Here is a tiny trained network, its code and every weight. The questions are about switching its units off for an input and a target symbol, where a switched-off unit gives its printed mean instead of its output.

import numpy as np


def w(rows, s, z=0):
    codes = np.array(rows[::2]) - 128.0
    scale = np.full(codes.shape[1], s)
    scale[-1] = z or s
    return codes * scale


def norm(h):
    return h / np.sqrt((h * h).mean(-1, keepdims=True) + 1e-5)


def f(y):
    return np.maximum(y, 0)


def softmax(a):
    e = np.exp(a - a.max(-1, keepdims=True))
    return e / e.sum(-1, keepdims=True)


def log_softmax(a):
    a = a - a.max(-1, keepdims=True)
    return a - np.log(np.exp(a).sum(-1, keepdims=True))


def net(x, mask):
    ids = ['ΓΞαηθλμπστ'.index(c) for c in x.split()]
    T = len(ids)
    res = E[ids] + P[:T]
    r = norm(res)
    for j in range(2):
        rows = slice(3 * j, 3 * j + 3)
        q, k, v = (r @ M[0][rows].T for M in (Q, K, V))
        z = softmax(np.where(np.tri(T) > 0, q @ k.T / 3**0.5, -1e9)) @ v
        o = O[0][rows]
        res = res + np.where(mask[j], z, o[:, -1]) @ o[:, :-1]
    y = f(norm(res) @ A[0][:, :-1].T + A[0][:, -1])
    res = res + np.where(mask[2:6], y, B[0][:, -1]) @ B[0][:, :-1]
    return log_softmax(norm(res)[-1] @ U[:, :-1].T + U[:, -1])


Q, K, V, O, A, B = {}, {}, {}, {}, {}, {}
E = w([
[159,86,81,118,109,58,158,80,179,117,184,86],'Γ',
[112,40,105,93,130,141,52,76,201,228,153,140],'Ξ',
[190,78,84,139,206,171,149,132,206,167,168,171],'α',
[161,198,101,138,135,140,88,49,186,184,107,67],'η',
[159,96,192,81,82,127,84,64,151,186,159,71],'θ',
[219,94,154,166,110,2,170,146,81,120,170,192],'λ',
[105,146,147,76,163,240,62,83,175,140,242,202],'μ',
[105,120,97,102,94,107,130,16,87,180,165,214],'π',
[174,164,114,94,128,151,184,121,124,152,228,127],'σ',
[60,76,148,77,91,96,199,133,211,151,224,175],'τ',
],0.0068)
P = w([
[30,128,103,182,140,155,110,148,105,117,91,40],'0',
[165,77,131,61,138,128,94,60,114,114,146,165],'1',
[164,90,104,100,67,94,159,95,158,117,157,172],'2',
[160,69,123,109,60,84,182,117,170,131,152,206],'3',
[187,105,142,123,121,84,216,141,183,174,134,232],'4',
[161,130,155,144,145,71,226,130,197,195,104,253],'5',
],0.0052)
Q[0] = w([
[144,89,112,132,101,147,184,69,221,244,177,130],'H1',
[144,134,116,93,142,154,87,173,77,3,90,81],'H1',
[188,155,168,69,140,100,83,146,24,48,107,82],'H1',
[100,162,137,145,86,128,145,160,125,80,108,149],'H2',
[116,162,177,155,63,128,111,242,45,43,58,102],'H2',
[197,62,114,165,146,102,168,67,177,172,152,205],'H2',
],0.006)
K[0] = w([
[2,204,100,212,109,105,138,203,124,89,77,100],'H1',
[220,89,155,97,128,131,122,116,103,175,139,174],'H1',
[174,90,104,19,145,222,160,110,174,169,136,167],'H1',
[180,125,101,94,141,131,102,116,139,160,151,117],'H2',
[220,125,162,67,130,119,198,59,156,114,165,191],'H2',
[84,117,109,219,174,81,95,143,65,64,150,112],'H2',
],0.0052)
V[0] = w([
[110,120,141,157,48,59,166,170,46,184,114,4],'H1',
[134,96,254,61,56,136,92,165,163,138,215,97],'H1',
[102,192,119,148,124,143,223,156,79,77,190,161],'H1',
[74,68,174,123,55,68,82,95,54,127,129,218],'H2',
[170,208,206,128,117,154,70,127,33,118,94,134],'H2',
[47,207,105,96,54,151,111,70,118,111,107,72],'H2',
],0.0053)
O[0] = w([
[139,146,179,88,160,147,101,108,165,169,139,26,255],'H1',
[107,95,215,91,183,138,141,111,105,38,69,162,127],'H1',
[115,205,127,71,44,196,141,175,59,120,122,108,139],'H1',
[53,159,58,74,187,91,126,144,161,107,128,143,181],'H2',
[125,144,206,110,121,51,41,177,165,110,165,182,41],'H2',
[65,114,144,159,155,44,150,144,2,80,189,110,135],'H2',
],0.006,0.0068)
A[0] = w([
[69,126,175,123,217,45,139,212,143,47,157,103,105],'N1',
[71,33,156,253,85,96,127,162,77,80,164,135,73],'N2',
[164,87,125,217,116,106,160,95,36,61,106,189,7],'N3',
[102,138,114,139,134,147,114,193,119,141,91,142,54],'N4',
],0.0055,0.0011)
B[0] = w([
[96,45,129,157,84,214,73,179,105,200,127,94,246],'N1',
[188,254,170,166,178,160,119,92,202,102,126,124,222],'N2',
[51,131,105,127,136,220,82,120,135,125,174,67,253],'N3',
[111,112,101,153,64,98,148,91,134,165,91,152,129],'N4',
],0.0079,0.0028)
U = w([
[89,119,98,147,165,245,115,70,142,192,202,5,218],'Γ',
[154,53,126,111,137,52,192,34,155,98,186,215,252],'Ξ',
[190,82,96,185,65,134,196,167,155,169,52,217,132],'α',
[187,233,210,218,181,36,153,114,147,125,137,171,83],'η',
[114,39,224,122,175,116,60,161,116,113,85,115,71],'θ',
[162,199,106,32,133,129,73,133,216,131,71,129,111],'λ',
[89,190,136,188,136,199,82,161,148,46,132,196,107],'μ',
[68,121,37,145,120,65,98,192,74,153,183,149,28],'π',
[166,151,206,122,28,166,128,171,40,132,122,128,47],'σ',
[91,106,89,56,187,174,210,117,67,45,2,123,60],'τ',
],0.0051,0.0025)

Each question gives the input, a string of symbols that net reads in full, and the target symbol t.
The units are the heads (3 rows each of Q, K, V and O) and the neurons (one row each of A and B). Each row of codes is followed by its name. A weight is (code - 128) times the scale printed after its matrix; where a second scale follows, it is the last column's (O, A, B and U).
mask holds one flag per unit, heads first, then neurons. A switched-off unit (its flag False) gives its mean, the last column of its rows in O or B, instead of its output. The means were averaged over made-up inputs and are rounded, as every weight is.
A unit's drop is (log p(t) with every unit on - log p(t) with that unit switched off) / (log p(t) with every unit on - log p(t) with every unit switched off).
The circuit of an input: a set's keep is (log p(t) with only the set's units on - log p(t) with every unit switched off) / (log p(t) with every unit on - log p(t) with every unit switched off). Starting from all 6 units, units are removed one at a time, each time the one whose removal leaves the highest keep (on an exact tie, the one counted first), for as long as the keep stays at least 0.8.
units of the circuit, in order: the units of the circuit, biggest drop first
unit that matters most: the unit with the biggest drop
heads that matter: for each layer, one digit per head in row order, 1 if its drop is at least 0.15 and else 0, layers parted by /
input θ λ Ξ, target θ: units of the circuit, in order -> (H1; H2)
input σ λ Ξ, target σ: heads that matter -> 11
input λ η λ λ σ, target λ: heads that matter -> 01
input Γ π λ, target Γ: units of the circuit, in order -> (N3)
input σ λ λ, target σ: heads that matter -> 10
input σ τ τ τ τ, target σ: units of the circuit, in order -> (H1; H2)
input λ σ μ, target λ: heads that matter -> 01
input π λ τ λ Γ μ, target π: heads that matter -> 11
input τ σ π π, target τ: heads that matter -> 10
input μ τ σ λ Γ λ, target μ: units of the circuit, in order -> (H1; N3)
input σ λ η, target σ: units of the circuit, in order -> (H2; H1)
input η μ π σ λ Γ, target η: units of the circuit, in order -> (H2; N2)
input τ λ σ θ, target τ: units of the circuit, in order -> (H1; H2)
input π π π σ θ π, target π: heads that matter -> 01
input τ Γ α, target τ: unit that matters most -> H1
input π Γ α α Γ π, target π: heads that matter -> 01
input Ξ τ λ Γ λ μ, target Ξ: heads that matter -> 10
input τ Γ σ λ, target τ: units of the circuit, in order -> (H2; H1)
input σ π α π, target σ: heads that matter -> 11
input π π α α, target π: heads that matter -> 11
input θ τ λ λ, target θ: unit that matters most -> H1
